Here is a tiny trained network, its code and every weight. The questions are about switching its units off for an input and a target symbol, where a switched-off unit gives its printed mean instead of its output.

import numpy as np


def w(rows, s, z=0):
    codes = np.array(rows[::2]) - 128.0
    scale = np.full(codes.shape[1], s)
    scale[-1] = z or s
    return codes * scale


def norm(h):
    return h / np.sqrt((h * h).mean(-1, keepdims=True) + 1e-5)


def f(y):
    return y / 2 * (1 + np.tanh(0.7978845608 * (y + 0.044715 * y**3)))


def softmax(a):
    e = np.exp(a - a.max(-1, keepdims=True))
    return e / e.sum(-1, keepdims=True)


def log_softmax(a):
    a = a - a.max(-1, keepdims=True)
    return a - np.log(np.exp(a).sum(-1, keepdims=True))


def net(x, mask):
    ids = ['ΠΣβεζτ'.index(c) for c in x.split()]
    T = len(ids)
    res = E[ids] + P[:T]
    u = 0
    for l in range(2):
        q, k, v = (norm(res) @ M[l].T for M in (Q, K, V))
        z = softmax(np.where(np.tri(T) > 0, q @ k.T / 2**0.5, -1e9)) @ v
        res = res + np.where(mask[u], z, O[l][:, -1]) @ O[l][:, :-1]
        u += 1
        y = f(norm(res) @ A[l][:, :-1].T + A[l][:, -1])
        res = res + np.where(mask[u : u + 8], y, B[l][:, -1]) @ B[l][:, :-1]
        u += 8
    return log_softmax(norm(res)[-1] @ U[:, :-1].T + U[:, -1])


Q, K, V, O, A, B = {}, {}, {}, {}, {}, {}
E = w([
[138,114,137,148,136],'Π',
[61,39,132,98,164],'Σ',
[141,137,126,123,142],'β',
[184,143,67,120,1],'ε',
[43,46,70,114,109],'ζ',
[144,131,154,144,123],'τ',
],0.00089)
P = w([
[128,147,119,70,157],'0',
[87,91,139,128,115],'1',
[31,108,191,149,34],'2',
[141,123,126,173,141],'3',
[254,172,50,182,226],'4',
[159,141,64,149,150],'5',
],0.00065)
Q[0] = w([
[252,80,50,200,238],'L0H1',
[207,240,14,139,214],'L0H1',
],0.0035)
K[0] = w([
[118,40,166,232,84],'L0H1',
[144,112,175,255,162],'L0H1',
],0.0036)
V[0] = w([
[89,76,3,75,137],'L0H1',
[78,190,143,14,28],'L0H1',
],0.0012)
O[0] = w([
[79,151,58,180,169,252],'L0H1',
[251,159,19,176,124,106],'L0H1',
],0.0017,0.00029)
A[0] = w([
[116,107,147,4,4,67],'L0N1',
[147,221,112,35,137,70],'L0N2',
[113,88,54,74,62,236],'L0N3',
[188,136,61,209,71,98],'L0N4',
[183,186,77,173,57,92],'L0N5',
[104,110,32,187,140,14],'L0N6',
[67,106,191,57,135,254],'L0N7',
[67,103,178,61,162,225],'L0N8',
],0.0021,0.00089)
B[0] = w([
[221,64,70,139,180,1],'L0N1',
[71,40,191,236,70,61],'L0N2',
[194,151,191,182,143,245],'L0N3',
[60,131,224,9,162,221],'L0N4',
[68,101,204,60,223,158],'L0N5',
[140,102,193,37,86,160],'L0N6',
[179,164,228,14,143,212],'L0N7',
[160,165,241,38,126,220],'L0N8',
],0.0012,0.00046)
Q[1] = w([
[70,97,185,42,3],'L1H1',
[247,25,43,128,254],'L1H1',
],0.0036)
K[1] = w([
[204,246,21,111,252],'L1H1',
[36,121,184,237,3],'L1H1',
],0.0036)
V[1] = w([
[151,206,64,129,10],'L1H1',
[176,230,80,77,219],'L1H1',
],0.0014)
O[1] = w([
[120,7,208,119,160,120],'L1H1',
[155,120,122,246,195,255],'L1H1',
],0.0019,0.00072)
A[1] = w([
[183,108,42,55,139,38],'L1N1',
[86,26,113,44,29,118],'L1N2',
[46,90,4,120,81,135],'L1N3',
[41,159,136,58,124,35],'L1N4',
[208,126,72,174,53,147],'L1N5',
[63,103,120,117,173,93],'L1N6',
[131,88,56,252,163,4],'L1N7',
[126,126,153,207,100,131],'L1N8',
],0.0031,0.0024)
B[1] = w([
[159,149,169,135,117,40],'L1N1',
[167,168,87,134,118,85],'L1N2',
[76,171,133,86,90,84],'L1N3',
[137,122,174,113,252,1],'L1N4',
[100,8,110,84,130,201],'L1N5',
[93,31,146,156,142,98],'L1N6',
[171,192,107,171,175,114],'L1N7',
[165,156,114,93,184,205],'L1N8',
],0.0026,0.00075)
U = w([
[253,251,251,6,4,213],'Π',
[5,251,4,5,6,135],'Σ',
[252,251,12,252,252,248],'β',
[5,3,253,239,242,42],'ε',
[5,239,250,4,249,2],'ζ',
[250,5,4,5,4,138],'τ',
],0.0037,0.0035)

Each question gives the input, a string of symbols that net reads in full, and the target symbol t.
The units are the heads (2 rows each of Q, K, V and O) and the neurons (one row each of A and B). Each row of codes is followed by its name. A weight is (code - 128) times the scale printed after its matrix; where a second scale follows, it is the last column's (O, A, B and U).
mask holds one flag per unit, layer by layer, with each layer's heads first. A switched-off unit (its flag False) gives its mean, the last column of its rows in O or B, instead of its output. The means were averaged over made-up inputs and are rounded, as every weight is.
A unit's drop is (log p(t) with every unit on - log p(t) with that unit switched off) / (log p(t) with every unit on - log p(t) with every unit switched off).
The circuit of an input: a set's keep is (log p(t) with only the set's units on - log p(t) with every unit switched off) / (log p(t) with every unit on - log p(t) with every unit switched off). Starting from the 12 units with the biggest drops (on a tie, the unit counted first), units are removed one at a time, each time the one whose removal leaves the highest keep (on an exact tie, the one counted first), for as long as the keep stays at least 0.8.
circuit, biggest first: the units of the circuit, biggest drop first
unit that matters most: the unit with the biggest drop
k most important neurons: the k neurons with the biggest drops, biggest first
top k neurons in layer l: the k neurons of layer l with the biggest drops, biggest first
input τ ε ζ β, target ε: circuit, biggest first => (L0H1)
input β Σ Π Π β τ, target Π: top 3 neurons in layer 0 => (L0N7, L0N8, L0N2)
input β Π ε Π, target Π: 2 most important neurons => (L0N2, L0N7)
input τ Σ Σ Π, target Σ: top 4 neurons in layer 0 => (L0N2, L0N5, L0N4, L0N6)
input β ε ζ ε Σ, target Σ: circuit, biggest first => (L1H1, L0N1, L1N5, L1N8)
input β Σ β τ, target Σ: 2 most important neurons => (L0N2, L0N3)
input β Π β, target β: circuit, biggest first => (L1H1, L1N8)
input ε ζ β ζ β Σ, target Σ: 2 most important neurons => (L1N3, L0N5)
input Π τ ζ β, target τ: top 3 neurons in layer 0 => (L0N4, L0N5, L0N6)
input β ζ β β, target ζ: circuit, biggest first => (L1H1, L1N4)
input τ Π Σ, target Π: circuit, biggest first => (L0N7, L1N5, L1N2, L0H1)
input ζ β Π, target ζ: circuit, biggest first => (L1N4, L1H1)
input ε β τ Π Σ, target Π: top 3 neurons in layer 0 => (L0N5, L0N4, L0N8)
input Σ β Π, target Σ: 2 most important neurons => (L0N6, L0N1)
input β ζ Σ Π Σ, target ζ: circuit, biggest first => (L1H1, L0H1, L1N4)
input ε ε β τ β β, target τ: unit that matters most => L0H1
input β β Π ζ β, target Π: top 2 neurons in layer 1 => (L1N1, L1N5)
input τ τ β Π, target τ: top 3 neurons in layer 0 => (L0N5, L0N4, L0N6)
input τ Π τ, target τ: top 2 neurons in layer 0 => (L0N1, L0N6)
input Π ε β ε ε τ, target ε: unit that matters most => L0N4
input τ β τ, target τ: top 4 neurons in layer 0 => (L0N1, L0N2, L0N6, L0N3)
input β β ζ Π β, target ζ: top 3 neurons in layer 0 => (L0N3, L0N1, L0N2)
input β ζ β τ, target ζ: 2 most important neurons => (L0N2, L0N7)
input β β ε β ζ, target Σ: 3 most important neurons => (L1N3, L1N2, L1N5)
input τ Π β τ β Π, target τ: top 2 neurons in layer 0 => (L0N5, L0N4)
input Π β β, target Π: top 3 neurons in layer 1 => (L1N6, L1N5, L1N7)
input Σ Σ Π ζ β Π, target ζ: most important neuron => (L1N4)
input Π Π Π, target Π: 3 most important neurons => (L0N7, L0N8, L0N2)
